Below are the code and all the weights of a small trained network. Each question names an input and a class and asks about switching units off, where a switched-off unit gives its printed mean instead of its output.

import numpy as np


def w(rows, s, z=0):
    codes = np.array(rows[::2]) - 128.0
    scale = np.full(codes.shape[1], s)
    scale[-1] = z or s
    return codes * scale


def f(y):
    return y / 2 * (1 + np.tanh(0.7978845608 * (y + 0.044715 * y**3)))


def log_softmax(a):
    a = a - a.max(-1, keepdims=True)
    return a - np.log(np.exp(a).sum(-1, keepdims=True))


def net(x, mask):
    res = np.array(x, float).reshape(1, 6) / 4 @ E
    y = f(res @ A[0][:, :-1].T + A[0][:, -1])
    res = res + np.where(mask, y, B[0][:, -1]) @ B[0][:, :-1]
    return log_softmax(res[-1] @ U[:, :-1].T + U[:, -1])


A, B = {}, {}
E = w([
[105,127,109],'x0',
[227,3,29],'x1',
[137,122,142],'x2',
[127,124,129],'x3',
[250,166,211],'x4',
[124,41,254],'x5',
],0.0054)
A[0] = w([
[181,189,194,103],'N0',
[199,93,86,102],'N1',
[175,80,87,105],'N2',
[121,165,51,186],'N3',
[79,161,150,76],'N4',
[99,78,165,186],'N5',
[64,240,187,86],'N6',
[222,161,178,112],'N7',
[70,188,179,90],'N8',
[185,66,85,72],'N9',
[107,195,176,74],'N10',
[25,45,107,206],'N11',
[123,206,159,87],'N12',
[109,65,203,94],'N13',
[76,168,178,87],'N14',
[91,186,158,87],'N15',
[159,81,210,175],'N16',
[104,106,134,198],'N17',
[81,132,63,192],'N18',
[158,129,134,252],'N19',
[228,178,163,105],'N20',
[109,85,151,210],'N21',
[85,202,158,119],'N22',
[63,137,204,99],'N23',
[161,112,154,212],'N24',
[244,184,164,122],'N25',
[142,47,169,118],'N26',
[183,255,8,127],'N27',
[145,62,109,104],'N28',
[96,206,157,81],'N29',
[195,57,73,74],'N30',
[188,101,100,102],'N31',
],0.0089,0.0038)
B[0] = w([
[81,128,109,195],'N0',
[65,57,80,186],'N1',
[136,109,90,178],'N2',
[142,171,145,201],'N3',
[116,82,91,141],'N4',
[205,189,184,174],'N5',
[152,54,88,234],'N6',
[75,136,120,207],'N7',
[151,63,24,184],'N8',
[111,93,62,186],'N9',
[142,72,110,167],'N10',
[94,178,184,227],'N11',
[93,87,47,166],'N12',
[207,161,111,171],'N13',
[133,66,64,165],'N14',
[147,83,80,160],'N15',
[142,175,135,220],'N16',
[152,196,151,162],'N17',
[125,191,167,200],'N18',
[99,167,146,203],'N19',
[3,169,121,203],'N20',
[142,214,149,179],'N21',
[194,90,72,187],'N22',
[182,101,85,174],'N23',
[105,159,167,191],'N24',
[20,157,132,226],'N25',
[172,140,120,181],'N26',
[232,201,172,253],'N27',
[135,104,116,164],'N28',
[140,77,91,172],'N29',
[111,93,67,208],'N30',
[81,85,88,165],'N31',
],0.0053,0.005)
U = w([
[101,32,68,1],'0',
[202,185,177,187],'1',
[7,164,158,189],'2',
[121,161,159,133],'3',
],0.011,0.0022)

Each question gives the input, the list of numbers given to net, and the class t.
The units are the neurons (one row each of A and B). Each row of codes is followed by its name. A weight is (code - 128) times the scale printed after its matrix; where a second scale follows, it is the last column's (A, B and U).
mask holds one flag per neuron, in row order. A switched-off neuron (its flag False) gives its mean, the last column of its row in B, instead of its output. The means were averaged over made-up inputs and are rounded, as every weight is.
A unit's drop is (log p(t) with every unit on - log p(t) with that unit switched off) / (log p(t) with every unit on - log p(t) with every unit switched off).
The circuit of an input: a set's keep is (log p(t) with only the set's units on - log p(t) with every unit switched off) / (log p(t) with every unit on - log p(t) with every unit switched off). Starting from the 12 units with the biggest drops (on a tie, the unit counted first), units are removed one at a time, each time the one whose removal leaves the highest keep (on an exact tie, the one counted first), for as long as the keep stays at least 0.8.
circuit, biggest first: the units of the circuit, biggest drop first
most important unit: the unit with the biggest drop
k most important neurons: the k neurons with the biggest drops, biggest first
drop when u is switched off: that unit's drop, to one decimal
input [8,7,0,4,-6,-8], class 1: 2 most important neurons : [N27 N18]
input [0,-4,4,1,0,-6], class 1: circuit, biggest first : [N27 N25]
input [6,6,-7,-1,-3,-4], class 3: circuit, biggest first : [N27 N18]
input [-7,-6,0,6,-6,7], class 1: most important unit : N5
input [-5,-6,4,2,8,7], class 2: 4 most important neurons : [N20 N25 N0 N7]
input [-3,-5,1,2,-1,5], class 0: 2 most important neurons : [N27 N8]
input [1,-6,6,-5,-3,7], class 1: 2 most important neurons : [N5 N13]
input [-3,6,5,-2,8,6], class 2: drop when N20 is switched off : 0.2
input [-6,-5,-2,3,-3,-6], class 1: drop when N27 is switched off : 0.4
input [1,6,-2,2,8,-6], class 2: drop when N25 is switched off : 0.3
input [5,-5,-1,-5,3,5], class 0: drop when N12 is switched off : 0.1
